[[101,84,92,110,138,117],
[88,103,99,115,101,99],
[82,88,140,98,74,88],
[77,80,156,99,62,81],
[85,94,109,97,89,89],
[94,98,114,95,90,96],
[115,91,91,124,124,111],
[100,97,68,129,119,102],
[103,96,102,103,115,101]]
->
[[101,92,138],
[88,99,101],
[82,140,74],
[77,156,62],
[85,109,89],
[94,114,90],
[115,91,124],
[100,68,119],
[103,102,115]]

[[69,53,108,89,95,65,162,112,86],
[73,96,144,118,99,126,93,75,62],
[106,83,112,79,104,146,156,37,121],
[73,96,143,118,98,127,93,75,62],
[53,69,86,98,99,70,152,109,84]]
->
[[69,108,95,162,86],
[73,144,99,93,62],
[106,112,104,156,121],
[73,143,98,93,62],
[53,86,99,152,84]]

[[60,65,147,144,148,149,148,148],
[74,81,131,126,132,135,133,132],
[110,116,116,121,113,112,113,116],
[97,105,125,129,125,123,122,128],
[73,83,149,148,149,150,149,150]]
->
[[60,147,148,148],
[74,131,132,133],
[110,116,113,113],
[97,125,125,122],
[73,149,149,149]]

[[101,101,99,102,101,98,98],
[129,148,111,146,148,151,145],
[135,103,106,147,148,150,145],
[131,141,158,144,148,149,146],
[96,145,105,101,100,98,98],
[137,98,150,146,103,152,148],
[132,142,156,146,102,153,148],
[100,100,99,99,147,95,96],
[132,142,156,146,102,153,148],
[131,141,158,144,148,149,146],
[85,145,112,145,147,140,144],
[102,101,101,102,100,99,145]]
->
[[101,99,101,98],
[129,111,148,145],
[135,106,148,145],
[131,158,148,146],
[96,105,100,98],
[137,150,103,148],
[132,156,102,148],
[100,99,147,96],
[132,156,102,148],
[131,158,148,146],
[85,112,147,144],
[102,101,100,145]]

[[93,88,114,83,99],
[67,65,115,78,90],
[67,62,120,73,68],
[104,95,116,93,80],
[100,108,125,113,111],
[163,132,86,144,144],
[78,73,152,71,61],
[75,73,113,83,78],
[88,98,91,89,87]]
->
[[93,114,99],
[67,115,90],
[67,120,68],
[104,116,80],
[100,125,111],
[163,86,144],
[78,152,61],
[75,113,78],
[88,91,87]]

[[93,60,159,72,113],
[135,78,89,115,99]]
->
[[93,159,113],
[135,89,99]]
---
[[104,95,63],
[97,93,54],
[94,106,74],
[96,95,58]]
->
[[95,63],
[93,54]]

[[86,79,78,112],
[82,142,109,151],
[67,127,91,149],
[75,147,153,76]]
->
[[79,78],
[142,109]]

[[66,74,151],
[57,62,147]]
->
[[74,151],
[62,147]]

[[105,87,51,94],
[70,92,137,91],
[91,135,83,100]]
->
[[87,51],
[92,137]]

[[158,83,86,147,109],
[100,147,86,143,109]]
->
[[83,86],
[147,86]]

[[97,96,100,106,100],
[91,152,133,81,101]]
->
[[96,100],
[152,133]]
